Below are the code and all the weights of a small trained network. Each question names an input and a class and asks about switching units off, where a switched-off unit gives its printed mean instead of its output.

import numpy as np


def w(rows, s, z=0):
    codes = np.array(rows[::2]) - 128.0
    scale = np.full(codes.shape[1], s)
    scale[-1] = z or s
    return codes * scale


def f(y):
    return y / 2 * (1 + np.tanh(0.7978845608 * (y + 0.044715 * y**3)))


def log_softmax(a):
    a = a - a.max(-1, keepdims=True)
    return a - np.log(np.exp(a).sum(-1, keepdims=True))


def net(x, mask):
    res = np.array(x, float).reshape(1, 7) / 4 @ E
    y = f(res @ A[0][:, :-1].T + A[0][:, -1])
    res = res + np.where(mask, y, B[0][:, -1]) @ B[0][:, :-1]
    return log_softmax(res[-1] @ U[:, :-1].T + U[:, -1])


A, B = {}, {}
E = w([
[56,182,198,254,189,179,83,25,62,23],'x0',
[124,118,130,141,119,118,120,137,127,138],'x1',
[48,224,225,99,210,190,20,224,236,155],'x2',
[123,139,129,124,117,126,129,130,127,123],'x3',
[137,156,129,133,116,113,129,135,129,121],'x4',
[44,212,37,108,182,27,78,27,114,231],'x5',
[130,119,139,135,118,112,108,135,124,130],'x6',
],0.0087)
A[0] = w([
[108,128,111,198,112,102,133,29,30,57,190],'N0',
[79,183,216,229,156,176,86,79,132,87,94],'N1',
[79,174,152,212,148,165,94,45,93,107,87],'N2',
[193,75,96,1,65,150,155,203,176,172,253],'N3',
[191,89,204,132,97,189,119,202,172,30,244],'N4',
[170,82,128,215,86,139,180,77,67,37,192],'N5',
[169,74,55,127,92,68,215,69,38,123,254],'N6',
[60,180,167,75,210,139,77,217,236,168,214],'N7',
[205,83,180,138,69,223,138,176,119,61,249],'N8',
],0.0086,0.0063)
B[0] = w([
[90,54,43,135,132,103,129,20,34,85,220],'N0',
[57,193,143,156,201,149,62,126,92,13,204],'N1',
[51,143,155,124,198,119,60,112,84,36,194],'N2',
[206,132,148,19,39,110,176,210,201,174,239],'N3',
[149,128,182,187,148,251,202,209,181,36,220],'N4',
[167,52,104,203,159,195,198,105,65,80,218],'N5',
[187,51,2,67,96,47,187,102,107,179,249],'N6',
[135,220,201,107,91,119,38,131,200,181,231],'N7',
[166,83,149,207,193,199,229,212,120,33,221],'N8',
],0.0088,0.02)
U = w([
[209,40,107,81,81,147,204,201,102,99,253],'0',
[174,172,223,120,85,204,133,203,198,115,83],'1',
[152,55,126,227,175,179,192,98,54,80,72],'2',
[66,172,195,208,196,213,110,185,138,67,18],'3',
[162,124,44,74,104,26,143,70,129,250,223],'4',
[107,207,152,81,97,63,59,105,184,255,97],'5',
[68,91,72,122,144,67,96,16,58,113,45],'6',
[54,193,197,115,168,95,47,70,114,97,66],'7',
],0.0087,0.0048)

Each question gives the input, the list of numbers given to net, and the class t.
The units are the neurons (one row each of A and B). Each row of codes is followed by its name. A weight is (code - 128) times the scale printed after its matrix; where a second scale follows, it is the last column's (A, B and U).
mask holds one flag per neuron, in row order. A switched-off neuron (its flag False) gives its mean, the last column of its row in B, instead of its output. The means were averaged over made-up inputs and are rounded, as every weight is.
A unit's drop is (log p(t) with every unit on - log p(t) with that unit switched off) / (log p(t) with every unit on - log p(t) with every unit switched off).
The circuit of an input: a set's keep is (log p(t) with only the set's units on - log p(t) with every unit switched off) / (log p(t) with every unit on - log p(t) with every unit switched off). Starting from all 9 units, units are removed one at a time, each time the one whose removal leaves the highest keep (on an exact tie, the one counted first), for as long as the keep stays at least 0.8.
circuit, biggest first: the units of the circuit, biggest drop first
most important unit: the unit with the biggest drop
top k neurons: the k neurons with the biggest drops, biggest first
drop when u is switched off: that unit's drop, to one decimal
input [-8,-7,1,-6,2,0,0], class 1: circuit, biggest first => (N6 N0)
input [0,-5,8,-8,8,2,3], class 5: circuit, biggest first => (N7 N8)
input [2,1,1,1,8,8,3], class 7: most important unit => N6
input [5,5,-7,7,-8,2,-7], class 6: top 3 neurons => (N8 N4 N0)
input [2,4,4,5,-1,1,-4], class 7: top 2 neurons => (N8 N4)
input [4,4,-8,4,-6,1,2], class 6: top 4 neurons => (N4 N0 N6 N8)
input [8,7,2,-4,-2,-6,2], class 3: top 2 neurons => (N1 N6)
input [8,3,1,-6,1,-1,-3], class 3: top 2 neurons => (N1 N6)
input [6,1,1,4,-3,-4,-7], class 3: top 2 neurons => (N6 N1)
input [2,7,0,-5,5,-8,-2], class 2: top 3 neurons => (N7 N5 N8)
input [-8,-3,2,7,3,1,-8], class 5: drop when N8 is switched off => 0.3
input [-7,-1,4,-5,-7,2,-2], class 5: drop when N8 is switched off => 0.1
input [8,4,-1,1,2,7,4], class 6: drop when N0 is switched off => 0.5
input [1,8,-7,-1,7,7,-8], class 6: drop when N0 is switched off => 1.3
input [-1,8,-2,-4,4,8,1], class 4: most important unit => N1
